Here is a tiny trained network, its code and every weight. The questions are about switching its units off for an input and a class, where a switched-off unit gives its printed mean instead of its output.

import numpy as np


def w(rows, s, z=0):
    codes = np.array(rows[::2]) - 128.0
    scale = np.full(codes.shape[1], s)
    scale[-1] = z or s
    return codes * scale


def f(y):
    return np.maximum(y, 0)


def log_softmax(a):
    a = a - a.max(-1, keepdims=True)
    return a - np.log(np.exp(a).sum(-1, keepdims=True))


def net(x, mask):
    res = np.array(x, float).reshape(1, 7) / 4 @ E
    y = f(res @ A[0][:, :-1].T + A[0][:, -1])
    res = res + np.where(mask, y, B[0][:, -1]) @ B[0][:, :-1]
    return log_softmax(res[-1] @ U[:, :-1].T + U[:, -1])


A, B = {}, {}
E = w([
[242,143,112,79,145,113],'x0',
[156,146,105,119,25,168],'x1',
[120,99,152,142,42,118],'x2',
[65,116,112,95,108,75],'x3',
[117,131,167,120,175,159],'x4',
[168,172,61,133,141,147],'x5',
[176,254,176,192,100,97],'x6',
],0.0095)
A[0] = w([
[64,2,103,122,104,149,144],'neuron 0',
[108,46,106,156,128,123,141],'neuron 1',
[170,51,50,94,168,91,197],'neuron 2',
[67,58,125,86,119,201,126],'neuron 3',
[151,165,38,227,96,121,7],'neuron 4',
[154,80,147,187,138,211,252],'neuron 5',
[170,117,255,167,165,100,148],'neuron 6',
[122,114,169,131,32,113,253],'neuron 7',
[92,50,110,133,147,172,41],'neuron 8',
[130,42,59,92,187,94,216],'neuron 9',
],0.0098,0.002)
B[0] = w([
[76,240,84,77,109,212,254],'neuron 0',
[110,223,46,148,50,203,192],'neuron 1',
[163,175,180,141,126,83,226],'neuron 2',
[41,202,63,213,233,127,224],'neuron 3',
[67,255,100,189,119,132,188],'neuron 4',
[158,175,146,56,87,95,187],'neuron 5',
[160,85,208,136,203,163,183],'neuron 6',
[222,92,136,66,86,57,215],'neuron 7',
[112,167,50,124,129,163,199],'neuron 8',
[159,100,86,96,116,125,239],'neuron 9',
],0.008,0.0099)
U = w([
[230,86,114,34,24,111,252],'0',
[72,36,254,97,187,117,110],'1',
[48,143,50,92,110,194,20],'2',
],0.0077,0.0026)

Each question gives the input, the list of numbers given to net, and the class t.
The units are the neurons (one row each of A and B). Each row of codes is followed by its name. A weight is (code - 128) times the scale printed after its matrix; where a second scale follows, it is the last column's (A, B and U).
mask holds one flag per neuron, in row order. A switched-off neuron (its flag False) gives its mean, the last column of its row in B, instead of its output. The means were averaged over made-up inputs and are rounded, as every weight is.
A unit's drop is (log p(t) with every unit on - log p(t) with that unit switched off) / (log p(t) with every unit on - log p(t) with every unit switched off).
The circuit of an input: a set's keep is (log p(t) with only the set's units on - log p(t) with every unit switched off) / (log p(t) with every unit on - log p(t) with every unit switched off). Starting from all 10 units, units are removed one at a time, each time the one whose removal leaves the highest keep (on an exact tie, the one counted first), for as long as the keep stays at least 0.8.
units of the circuit, in order: the units of the circuit, biggest drop first
unit that matters most: the unit with the biggest drop
k most important neurons: the k neurons with the biggest drops, biggest first
drop of u: that unit's drop, to one decimal
input [-8,-8,-3,-3,-3,-5,2], class 1: units of the circuit, in order	neuron 6
input [-3,7,-2,3,-2,-2,2], class 0: 2 most important neurons	neuron 7; neuron 3
input [8,-8,5,-1,0,-6,-2], class 1: 2 most important neurons	neuron 6; neuron 7
input [-4,1,5,8,6,6,5], class 0: units of the circuit, in order	neuron 3; neuron 0
input [-4,-6,5,-7,-6,2,7], class 1: units of the circuit, in order	neuron 6; neuron 0
input [-7,-7,8,-1,-7,-6,5], class 1: 4 most important neurons	neuron 6; neuron 9; neuron 5; neuron 8
input [3,-8,6,-2,1,-2,-1], class 1: 2 most important neurons	neuron 6; neuron 7
input [-7,-1,7,-1,-4,-5,4], class 0: 2 most important neurons	neuron 7; neuron 3
input [-1,-4,0,7,6,5,7], class 1: units of the circuit, in order	neuron 0; neuron 1; neuron 6
input [1,2,0,4,3,2,6], class 0: 2 most important neurons	neuron 3; neuron 0
input [-7,4,4,-2,-5,6,6], class 0: 3 most important neurons	neuron 7; neuron 3; neuron 0
input [6,8,2,6,-6,-8,-8], class 2: 2 most important neurons	neuron 3; neuron 0
input [-4,5,6,0,1,-4,7], class 0: drop of neuron 7	0.3
input [-7,5,8,-2,-5,-6,3], class 0: unit that matters most	neuron 7
input [7,7,0,-4,8,-8,-8], class 2: drop of neuron 3	0.6
input [-2,-6,1,-2,3,2,-1], class 1: drop of neuron 6	0.2
